Here is a tiny trained network, its code and every weight. The questions are about switching its units off for an input and a class, where a switched-off unit gives its printed mean instead of its output.

import numpy as np


def w(rows, s, z=0):
    codes = np.array(rows[::2]) - 128.0
    scale = np.full(codes.shape[1], s)
    scale[-1] = z or s
    return codes * scale


def f(y):
    return y / 2 * (1 + np.tanh(0.7978845608 * (y + 0.044715 * y**3)))


def log_softmax(a):
    a = a - a.max(-1, keepdims=True)
    return a - np.log(np.exp(a).sum(-1, keepdims=True))


def net(x, mask):
    res = np.array(x, float).reshape(1, 3) / 4 @ E
    y = f(res @ A[0][:, :-1].T + A[0][:, -1])
    res = res + np.where(mask, y, B[0][:, -1]) @ B[0][:, :-1]
    return log_softmax(res[-1] @ U[:, :-1].T + U[:, -1])


A, B = {}, {}
E = w([
[103,56,194,135,62,3,51,113],'x0',
[125,198,184,29,29,128,149,165],'x1',
[251,96,52,50,97,95,187,69],'x2',
],0.011)
A[0] = w([
[64,150,132,135,172,145,96,254,192],'n1',
[146,101,196,152,85,78,28,132,96],'n2',
[166,209,84,107,165,195,129,176,123],'n3',
[170,190,157,79,91,133,89,182,101],'n4',
[46,182,189,193,181,180,63,170,38],'n5',
[147,241,80,92,200,116,136,192,107],'n6',
[61,157,191,145,185,92,144,150,255],'n7',
[147,132,75,96,97,127,126,85,89],'n8',
[102,170,128,70,97,103,157,185,86],'n9',
[148,171,117,143,137,185,161,155,92],'n10',
[169,154,85,100,64,105,144,95,148],'n11',
[143,100,100,116,70,109,164,31,166],'n12',
[130,124,188,81,27,177,193,123,211],'n13',
[97,226,205,66,102,139,113,121,127],'n14',
[82,229,171,171,103,138,99,186,159],'n15',
[164,120,90,49,111,117,225,74,164],'n16',
[127,153,116,130,155,186,219,166,108],'n17',
[117,42,82,190,249,134,113,77,127],'n18',
[164,89,92,108,96,146,169,85,154],'n19',
[110,223,109,130,183,175,163,160,176],'n20',
[118,102,170,135,53,35,109,104,126],'n21',
[155,221,150,133,53,114,163,138,117],'n22',
[91,169,84,122,159,177,152,93,82],'n23',
[176,115,65,74,121,105,116,71,52],'n24',
],0.0091,0.0095)
B[0] = w([
[168,145,122,111,150,191,80,106,244],'n1',
[119,173,178,164,68,64,148,53,214],'n2',
[114,145,144,167,107,121,127,87,192],'n3',
[69,85,112,161,225,63,159,157,177],'n4',
[119,147,203,63,192,133,79,98,237],'n5',
[117,170,157,180,94,67,135,57,172],'n6',
[189,118,70,112,126,180,79,91,254],'n7',
[137,190,205,102,192,136,83,132,156],'n8',
[55,102,124,127,200,50,150,148,168],'n9',
[68,139,207,145,88,44,172,83,161],'n10',
[140,166,99,132,157,156,69,142,193],'n11',
[168,156,90,94,145,130,68,88,196],'n12',
[121,55,70,171,145,137,107,147,234],'n13',
[99,40,97,141,188,89,136,156,207],'n14',
[177,121,97,61,171,159,73,85,231],'n15',
[160,122,94,96,152,133,77,77,226],'n16',
[149,172,176,175,98,94,150,101,180],'n17',
[83,27,104,182,209,82,159,197,235],'n18',
[176,122,106,87,155,110,81,91,185],'n19',
[149,142,152,199,84,132,112,78,213],'n20',
[126,139,187,166,36,103,172,65,225],'n21',
[67,48,113,173,179,64,159,164,183],'n22',
[97,113,188,97,102,60,148,77,158],'n23',
[46,196,255,72,226,65,95,122,172],'n24',
],0.009,0.014)
U = w([
[160,157,149,54,190,135,53,97,67],'0',
[63,51,108,191,212,80,166,169,93],'1',
[122,176,201,190,53,75,171,61,96],'2',
[237,94,24,162,82,189,106,116,254],'3',
[63,222,121,76,91,156,231,247,83],'4',
[74,220,162,55,109,158,207,197,72],'5',
[119,188,155,65,90,169,251,243,75],'6',
[109,199,203,61,118,148,230,240,79],'7',
],0.012,0.016)

Each question gives the input, the list of numbers given to net, and the class t.
The units are the neurons (one row each of A and B). Each row of codes is followed by its name. A weight is (code - 128) times the scale printed after its matrix; where a second scale follows, it is the last column's (A, B and U).
mask holds one flag per neuron, in row order. A switched-off neuron (its flag False) gives its mean, the last column of its row in B, instead of its output. The means were averaged over made-up inputs and are rounded, as every weight is.
A unit's drop is (log p(t) with every unit on - log p(t) with that unit switched off) / (log p(t) with every unit on - log p(t) with every unit switched off).
The circuit of an input: a set's keep is (log p(t) with only the set's units on - log p(t) with every unit switched off) / (log p(t) with every unit on - log p(t) with every unit switched off). Starting from the 12 units with the biggest drops (on a tie, the unit counted first), units are removed one at a time, each time the one whose removal leaves the highest keep (on an exact tie, the one counted first), for as long as the keep stays at least 0.8.
units of the circuit, in order: the units of the circuit, biggest drop first
k most important neurons: the k neurons with the biggest drops, biggest first
drop of u: that unit's drop, to one decimal
input [7,7,-2], class 1: units of the circuit, in order	[n14]
input [-6,-7,-7], class 0: 3 most important neurons	[n5 n1 n7]
input [0,3,-1], class 3: units of the circuit, in order	[n24 n5]
input [8,7,3], class 2: 3 most important neurons	[n21 n2 n18]
input [5,2,-4], class 2: 3 most important neurons	[n2 n21 n16]
input [0,3,1], class 3: 3 most important neurons	[n18 n24 n5]
input [-2,3,-1], class 3: 2 most important neurons	[n18 n24]
input [-8,-8,6], class 1: 3 most important neurons	[n18 n21 n2]
input [0,3,2], class 3: 3 most important neurons	[n18 n5 n24]
input [8,5,1], class 2: 2 most important neurons	[n21 n2]
input [6,-3,-6], class 0: 3 most important neurons	[n5 n7 n15]
input [-3,2,3], class 3: 3 most important neurons	[n5 n2 n21]
input [4,-2,-5], class 0: drop of n5	0.2
input [-3,-4,-5], class 0: units of the circuit, in order	[n5]
input [-5,7,-3], class 1: drop of n14	0.0
input [-7,-2,8], class 0: drop of n16	0.4
input [3,-3,-4], class 0: drop of n5	0.5
